Below is a small trained network, with its code and all its weights. Each question gives an input and a class and asks what happens when units are switched off, that is, made to give their printed mean instead of their output.

import numpy as np


def w(rows, s, z=0):
    codes = np.array(rows[::2]) - 128.0
    scale = np.full(codes.shape[1], s)
    scale[-1] = z or s
    return codes * scale


def f(y):
    return y / 2 * (1 + np.tanh(0.7978845608 * (y + 0.044715 * y**3)))


def log_softmax(a):
    a = a - a.max(-1, keepdims=True)
    return a - np.log(np.exp(a).sum(-1, keepdims=True))


def net(x, mask):
    res = np.array(x, float).reshape(1, 3) / 4 @ E
    y = f(res @ A[0][:, :-1].T + A[0][:, -1])
    res = res + np.where(mask, y, B[0][:, -1]) @ B[0][:, :-1]
    return log_softmax(res[-1] @ U[:, :-1].T + U[:, -1])


A, B = {}, {}
E = w([
[151,253,172,65,222,119,125],'x0',
[13,176,93,133,104,44,147],'x1',
[97,105,86,104,201,205,29],'x2',
],0.0076)
A[0] = w([
[156,32,118,150,123,159,125,200],'N0',
[144,130,154,109,51,69,253,174],'N1',
[149,129,154,159,77,31,254,199],'N2',
[152,81,85,168,113,196,72,138],'N3',
[179,148,160,11,243,141,73,166],'N4',
[20,154,25,169,148,91,87,179],'N5',
[41,155,41,97,146,65,121,167],'N6',
[39,154,116,81,103,90,108,153],'N7',
[32,114,74,109,116,74,169,254],'N8',
[195,95,105,95,165,182,86,182],'N9',
[172,194,176,41,219,165,87,170],'N10',
[192,177,148,66,188,195,88,191],'N11',
[165,172,178,49,232,176,88,177],'N12',
[156,8,108,187,107,199,97,179],'N13',
[154,223,223,120,136,104,208,163],'N14',
[177,151,139,34,251,158,110,155],'N15',
[157,55,56,161,86,199,64,166],'N16',
[180,110,133,145,68,118,182,166],'N17',
],0.0074,0.0047)
B[0] = w([
[132,99,236,107,128,160,136,203],'N0',
[170,144,144,239,53,63,185,233],'N1',
[193,139,152,253,42,64,151,255],'N2',
[85,75,186,59,151,162,174,182],'N3',
[82,206,197,54,158,68,57,210],'N4',
[119,103,78,120,67,184,46,202],'N5',
[105,109,19,152,46,146,67,192],'N6',
[110,113,59,181,80,151,81,173],'N7',
[149,90,108,159,60,127,95,230],'N8',
[60,121,97,65,137,177,61,186],'N9',
[124,226,227,45,168,48,92,213],'N10',
[94,173,184,48,168,121,62,201],'N11',
[102,173,195,61,147,70,71,211],'N12',
[154,57,237,103,159,159,164,233],'N13',
[202,123,184,143,94,98,165,209],'N14',
[61,207,203,63,187,81,63,201],'N15',
[134,40,225,78,132,193,163,214],'N16',
[177,135,177,142,90,112,164,183],'N17',
],0.0072,0.0082)
U = w([
[110,161,94,149,201,148,187,76],'0',
[189,136,176,165,108,96,193,145],'1',
[121,138,8,161,97,127,105,147],'2',
[123,156,43,138,247,135,218,5],'3',
[123,160,56,149,240,143,202,2],'4',
[98,172,53,87,168,146,250,9],'5',
[127,75,149,100,131,206,129,147],'6',
[105,200,159,76,161,94,95,130],'7',
],0.013,0.0089)

Each question gives the input, the list of numbers given to net, and the class t.
The units are the neurons (one row each of A and B). Each row of codes is followed by its name. A weight is (code - 128) times the scale printed after its matrix; where a second scale follows, it is the last column's (A, B and U).
mask holds one flag per neuron, in row order. A switched-off neuron (its flag False) gives its mean, the last column of its row in B, instead of its output. The means were averaged over made-up inputs and are rounded, as every weight is.
A unit's drop is (log p(t) with every unit on - log p(t) with that unit switched off) / (log p(t) with every unit on - log p(t) with every unit switched off).
most important unit: the unit with the biggest drop
top k neurons: the k neurons with the biggest drops, biggest first
drop of u: that unit's drop, to one decimal
input [6,4,-3], class 1: top 3 neurons	(N14 N9 N2)
input [-8,7,2], class 2: most important unit	N6
input [8,8,-3], class 1: top 2 neurons	(N14 N2)
input [-8,8,-5], class 2: top 2 neurons	(N6 N5)
input [-2,-8,8], class 7: top 2 neurons	(N4 N15)
input [-7,7,-5], class 2: top 2 neurons	(N6 N5)
input [4,7,-6], class 1: top 3 neurons	(N14 N2 N1)
input [-7,5,3], class 6: top 2 neurons	(N16 N13)
input [-5,2,0], class 6: drop of N1	0.2
input [7,8,-3], class 2: drop of N6	0.3
input [-5,0,0], class 6: drop of N2	0.2
